Facts:
babir ψ i; brebri ψ f; brebu ψ e; brugragam ψ b
dapus ψ b; depla ψ i; draduk ψ a; dridal ψ a
dromu ψ d; fefibos ψ d; flaskon ψ a; fleber ψ d
flutis ψ c; fluzon ψ j; gegro ψ g; gezol ψ b
giklum ψ h; goplan ψ e; grasim ψ a; grastadum ψ i
grefen ψ c; greplan ψ i; groski ψ b; kodral ψ d
lisun ψ g; lorikir ψ e; luskon ψ e; mogri ψ h
nutuflom ψ e; platas ψ b; plefulo ψ e; ploklabron ψ a
ploplor ψ a; rorum ψ a; sanuzi ψ d; skivek ψ a
skodruk ψ d; sozus ψ c; stazam ψ i; stipla ψ b
tedol ψ j; trafi ψ b; tregron ψ b; trusil ψ b
vekla ψ b; zavum ψ h; zeskemok ψ f; zupa ψ a
zuveflok ψ g; babir ε 468; bamun ε 615; beku ε 520
brebri ε 468; brebu ε 584; brizar ε 236; brugragam ε 584
dapus ε 236; depla ε 615; dezonun ε 33; draduk ε 236
dridal ε 33; dromu ε 160; fefibos ε 236; fezomul ε 160
flaskon ε 236; fleber ε 236; flutis ε 615; fluzon ε 520
gegro ε 584; gezol ε 468; giklum ε 33; goplan ε 468
grasim ε 236; grastadum ε 584; grefen ε 468; greplan ε 615
groski ε 236; grusku ε 33; kever ε 236; kodral ε 584
kupos ε 236; leru ε 584; lisun ε 520; lorikir ε 520
luskon ε 236; makos ε 236; mogri ε 236; narer ε 236
nazom ε 236; nebres ε 584; nutuflom ε 520; nuzo ε 584
platas ε 33; plefulo ε 236; plegigar ε 236; ploklabron ε 615
ploplor ε 33; ratrus ε 236; rorum ε 520; sanuzi ε 584
skivek ε 236; skodruk ε 160; sozus ε 236; stazam ε 236
stipla ε 584; tedol ε 236; testan ε 236; tifel ε 33
trafi ε 468; tregron ε 236; trulel ε 584; trusil ε 236
tutas ε 33; vekla ε 33; volom ε 160; zavum ε 584
zeskemok ε 584; zupa ε 236; zuveflok ε 615; babir χ zugri
bamun χ nemil; brebu χ ploplor; brugragam χ stazam; dridal χ vigrus
dromu χ volom; fefibos χ sapu; fezomul χ koflim; flaskon χ fetroska
flutis χ vigrus; fluzon χ fetroska; giklum χ plukin; goplan χ kodral
grasim χ kodral; grastadum χ koflim; grefen χ zupa; grusku χ koflim
kever χ draduk; kodral χ trasu; kupos χ volom; lisun χ trasu
luskon χ zugri; makos χ bubil; narer χ ploplor; nazom χ sanuzi
nutuflom χ brevur; nuzo χ legru; plefulo χ volom; ploklabron χ mogri
ratrus χ volom; rorum χ sanuzi; skodruk χ groski; sozus χ sapu
trafi χ mogri; tregron χ plukin; trusil χ draduk; tutas χ zugri
vekla χ nemil; zavum χ groski; zuveflok χ kuflas; babir Λ distan
bamun Λ nemil; beku Λ peri; brebri Λ plukin; brebu Λ brevur
brizar Λ tistir; brugragam Λ zugri; dapus Λ peri; depla Λ koflim
dezonun Λ koflim; draduk Λ kuflas; dridal Λ brevur; dromu Λ vigrus
fefibos Λ plukin; fezomul Λ fetroska; flaskon Λ trasu; fleber Λ zugri
flutis Λ plukin; fluzon Λ peri; gegro Λ koflim; gezol Λ plukin
giklum Λ koflim; goplan Λ tistir; grasim Λ distan; grastadum Λ trasu
grefen Λ bubil; greplan Λ zugri; groski Λ vigrus; grusku Λ koflim
kever Λ vigrus; kodral Λ fetroska; kupos Λ tistir; leru Λ tistir
lisun Λ nemil; lorikir Λ fetroska; luskon Λ plukin; makos Λ legru
mogri Λ zugri; narer Λ legru; nazom Λ koflim; nebres Λ fetroska
nutuflom Λ vigrus; nuzo Λ koflim; platas Λ distan; plefulo Λ bubil
plegigar Λ vigrus; ploklabron Λ zugri; ploplor Λ bubil; ratrus Λ peri
rorum Λ tistir; sanuzi Λ distan; skivek Λ fetroska; skodruk Λ trasu
sozus Λ tistir; stazam Λ sapu; stipla Λ koflim; tedol Λ plukin
testan Λ brevur; tifel Λ peri; trafi Λ nemil; tregron Λ sapu
trulel Λ sapu; trusil Λ tistir; tutas Λ peri; vekla Λ fetroska
volom Λ brevur; zavum Λ tistir; zeskemok Λ nemil; zupa Λ peri
zuveflok Λ peri

Known rows:
[ -6  10  -1  -2  -9  -2 -17  -5  11  17  11 -16   0   6 -16   2 -17  -1
  -5   4  10 -14   7   8   3]: ploklabron
[ -8  10   3   0  -5  -5 -14   1  15  -1  -3 -15   6   9 -13  16 -14   0
 -13   5  10 -11  11   5   2]: tregron
[ -7   9  -4  -1   9   0 -14   4  -3   7 -10 -11   5  33  -5   8 -17  -3
 -14  12   9 -16  20   2  -3]: gegro
[ -1   1  -5   1   4  -1  -7 -10   4   8  -5 -14   6   8   5  17 -17   3
 -12  14   6 -15  20   6   3]: depla
[-10  14  -1  -2  -5  -3 -16   8  14   2  11  -9  -5   4 -10   9 -11  -2
  -8   4   8 -16  18   1  -2]: zavum
[ -7  12   2  -3  11  -7 -22   5  17   2   5 -15   4  13  -7   8 -12  -5
 -22   8   9 -11  16   7   3]: vekla
[-11   8  -6  -1  -2  -4 -16   2  17   3  -3 -15   6  14 -18  14 -13  -3
  -8   9   9 -10   8   5   0]: narer
[-10  12 -12   8   0  -2 -14  -3  -1  16   1 -14   7  17 -23  26  -5   2
 -15  15   8 -14  16  15  -3]: peri
[-13   4   6  -1  20  -5  -9  -1   7 -12   1 -16  -3  20 -25  28 -23  -9
  -8   3   2 -19  11   7   1]: luskon
[ -6   4  -3   1  -8  -4  -7   1   9   1  -8 -12   6   4  -1  23 -16  -1
 -13   4   8 -13  21  12  -2]: stazam
[  0   9  -6   1  -8   2 -13   7   1   9  -1 -15   9  23 -17  25 -11   2
 -15   9   8 -14   7  13  -6]: brevur
[ -4  10  -7  -1  10   2 -16   0   7   2   0 -12   3  31 -13   7 -16   0
 -10  16   9 -11  16  -3   1]: nuzo
[ -3  12  -7  -1  -5   2 -15   8   2  11   2 -16   9  24 -16  30 -11   2
 -17  10   7 -17   8  13  -6]: kuflas
[-10   1   2   7  20  -8 -18  -3  -2  -8  17 -16  -1  20 -33  16 -14  -5
  -7   8  -2 -13  18   4   2]: tutas
[ -6  -1   1   0  -9   1  -8   0   7  13   4 -14   7   2   4  14 -16   1
 -10   6   7 -16  21  14   1]: greplan
[ -2   8   6   8 -13   2 -17 -18  13  -6  -8 -10  16  -7 -12   3 -15  -7
  -8  -5   0  -9  -3  17  -4]: dromu
[ -7   5  -9  -3  -1   3 -16  11   4   3  12  -8   2  17  -9   7  -5  -4
 -12  10   9 -17  15   2  -7]: leru
[  1  11  -5   6 -11  -2 -17  -2  11  -7   4  -8   7   1 -13   3  -9  -9
 -11   9   0 -16  -1   7  -5]: kupos
[ -8   8  -6   1   0  -2 -14   3  14   4  -2 -14   7  12 -18  15 -14  -3
 -11   6   7 -10   8   6  -1]: makos
[-12   9 -13   6   5  -7 -11  -4  -2  14  -9 -14   2  15 -20   9  -8  -2
 -12   7  10 -15  14  10  -6]: zupa
[ -7  14  -5   0  -4  -5 -14  -1  14   9  -1 -14   1  11 -19   4 -15  -2
 -13  -2  11 -12   7   7   0]: flaskon
[ -4   6  -9  -2  -1  -3 -11   5   6   3  -5 -13   8   5 -14  15  -5  -5
  -7   9   7 -16   7   6 -10]: brizar
[ -5  -5  -7   3  -2  -4 -11  -2  15   5  -1 -13   5  16  -9  23 -15  -2
 -11   1  14 -16  12   7  -6]: tedol
[-11   3   5   0 -11   0 -19  13  11   5   7 -11   3  20  -8   3 -18  -2
 -11  10  11 -14  16   6   3]: brugragam
[ -3   1  -3  -1   5   2 -14   5   2   4   4 -10   2  13  -6   9 -18   0
 -12   7  13 -15  21   9  -5]: zeskemok

Rows:
[ -3   8 -11  -2  17  -7 -13   4   6  12  -4 -14   0  20  -8   5 -12  -3
 -19   1   9 -11   9  14  -5] : skivek
[ -6  10  -5  -1   0  -1 -16  -6  15  10   8 -16   4   8 -14  17 -12  -2
  -8  14   8 -14   9   7   4] : bamun
[ -5  12   0  -1   2  -3 -18  -9   8   5  -3 -15   4  13  -9  10 -18  -4
 -13   5   9  -9  16  -2   0] : giklum
[ -6  10 -10  -2  -5  -3 -11  -1  18   2   3 -12  -3  -5 -13  11  -8   0
  -7  -2   9 -11  10   3  -3] : sozus
[ -9  15   3  -1   4  -1 -15 -12  17  -2 -10 -15   8  -2 -18  21 -10  -2
 -11  -4   7  -7   8  12  -3] : skodruk
[  0   3  -9  -1   5   0 -16  -3   0   3  -5 -17   8  24 -10   9 -15  -4
 -13  10   7 -13  18  -1  -4] : dezonun
[  1  13 -10   6  29   6 -18   4  16  18 -26 -19  15  26 -13  11 -15  11
  -9   9  -1 -25  15   0  -4] : koflim
[ -3  18  -8  -1  -1   2 -10   8   5   8   7 -12   6   6 -12  29  -1   1
 -12   9   6 -19   6   6  -9] : tistir
[ -8  11  -5   4  34  -3 -21  -2  36   5 -18 -18  14  12 -13  10  -8   3
 -11  -7  -3 -14   9  11  -4] : fezomul
[-14  14  -2  -3  -8   4 -18   3  13   1   3 -12   1  17 -12  11 -18  -4
 -11   9  10 -15  19   6   3] : brebu
[ -9   0 -10   5   3  -4 -18  -1  -2   8   2 -15   6  15 -19  12  -7  -5
 -15  13  10 -12  21   8  -6] : tifel
[ -7   1   0   1  -2  -3 -17   6   5   5  -1 -15   7  18  -6   6 -10  -4
 -16   7   8 -18  18   5  -3] : platas
[ -5  18   0   7 -11   2 -20  -6   9  -7  -7  -9   8   2  -5   2 -20 -11
 -11  10   0 -15   9  13  -2] : plefulo
[-16  13  -3   5  -1  -6 -16  -4   8  14   8 -15   4   6 -15  15 -13  -3
 -13  16   7 -17  14   8   4] : zuveflok
[  2   2  10   0  12  -2  -9   9 -10  -1  13 -17   4  26 -34  28 -18   0
  -4   0  -3 -16   8  14  -3] : zugri
[-11   6  -7   0  -6   4 -12   7   0  21   4 -13   6  21 -14  28 -18   3
 -34  13   1 -10   9  13 -12] : trasu
[ -3   3 -12  -3  19  -3 -18  12   7   5   8 -12   5  29  -7   6 -11  -3
 -16   9  10 -12  14  10  -3] : nebres
[-15   0  -5   2  -2 -11 -28 -23  12   3   3 -13   7  -3 -21  17  -9   3
  -8  -4   8 -11  17   6   0] : fluzon
[ -6  -3  -1   1   8  -3 -13 -20  12  10  -7 -13   6   8  -8  34 -14   2
 -11   0  11 -19   7  14  -7] : brebri
[  4  11  -5  12  -9  -1 -20 -14   6   0 -16  -9  16  11  -7   7 -11  -9
 -13  -2   0 -13  -5  20  -8] : volom

Now the same elements, written a new way:
Known rows:
[ -2  -2   9 -14  -6   2  -2  -2  -1  -4  -1   1   3]: mogri
[ -1   0   9 -12 -10  -1  -7   0   0  -7  -2   2   1]: skivek
[  3 -12  21   2   8  -4   4   2  -2  -6   3   1  -1]: dezonun
[ -1  -4  -7   1  10 -16   6   4  -1  -6  14  11  -4]: sanuzi
[ -1  -4   8 -13  -7   3  -1  -3  -2  -5  -3   4   4]: plegigar
[ 9  1 -3 -2 10 -9 -1 -3 -2  8  0  7 -1]: plukin
[-4  3 13 -2 -4 12  3  3 -5 -2 -8 -4 -3]: nazom
[-3  4 -9 10  3  2  3 -1  5  2  4 -5  1]: zavum
[-2  4  0 12 -3  1 -1  4  4 -2  2 -5 -6]: ploklabron
[ -1   1   7 -13 -11   0  -6   0   0  -7  -2   1   0]: draduk
[-6 10  0  3  7  4  3  1  3  3  1 -9  1]: babir
[  0  -4   7 -13  -6   3  -1  -3  -2  -5  -3   4   3]: testan
[  2 -11   8  -3  -4  -2   2  -2   3  -4   4   4   0]: tifel
[ -5   4   0  -6 -12  15   2   0  -1   0  -8  -3  -1]: narer
[ -5   7   7  -6 -11  15   1   0   2   1  -8  -8  -3]: luskon
[ -1   0  10 -12  -9   0  -6   0   0  -5  -1   1   1]: groski
[ 1 -5 10  1  7 -7 -1 -4  2 -4  4 -1  4]: lorikir
[ 0  5 -5  8 -4  6  1 -4 -1 -5 -5  1  0]: grefen
[ 10   1  -2  -3  12 -10  -1  -3  -2   9  -1   7  -1]: bubil
[ -2  -1   5   6 -10   5   0   6   5   0   0  -7  -7]: vekla
[10  3 -1 -2 10 -8  0 -3 -2  9  0  6 -3]: trasu
[ -3  -1   3   4 -10  11   6   1   5   0  -2  -4  -8]: tutas
[ 3 -4  5  5 11 -9  2 -6  1 -4  6  3  5]: nebres
[ -2 -11 -26   7   6  -3  -8  -3  -9   0  -4   3  17]: volom
[  0  -6   8   1  12 -11   2   1   3  -1   9  -2   4]: greplan

Rows:
[-2  2  2  7  2  4  1 -1  2  1 -1 -7  0] : nutuflom
[-4  8 -2  6 -1  2 -2  1  2 -1  0 -6  0] : trafi
[-1 -1 19 10  1  9  8  4  0 -2 -2 -6 -8] : grusku
[-2  5 -3 13  4 -2  0  1  3  0  4 -6 -1] : brugragam
[ -3  -3  10 -16  -1  -1  -2   1   0  -1   0   0   5] : stazam
[ 1 -6  4 -1  2 -4  1 -5  2 -4  5  3  3] : beku
[  1   1   4  -1   6 -10  -4  -3   1  -5   4   0   5] : gezol
[ -5   7 -12   9   2  -2  10   8   2  -2   8   3 -11] : kodral
[ -7 -13 -26   6 -16  17 -11   7  -8   8 -14  -7  10] : plefulo
[ 0  1 -3 13 -6  5  3 -2  2 -4 -2  0 -5] : flutis
[ -8   3 -10  -9 -15   7   6  10  -3  -2   0   6  -9] : fefibos
[-4  7  0 10 10 -1  5  2  5  3  5 -9 -1] : grastadum
[  0  -2  14 -12  -6   4  -5  -6   0  -4  -5  -1   6] : tedol
[-1  0  7 16 15 -1  5  1 -2 -2  1 -5  0] : nuzo
[ -1  -4   1 -16 -12   4  -1  -4   1  -4  -2   5   3] : brizar
[ 9  0 -9 -5  6 -7 -1 -5  0  9  1  8 -1] : peri
[-4 12 -5  4  4  7  3 -5  0 -1 -4 -5  3] : fezomul

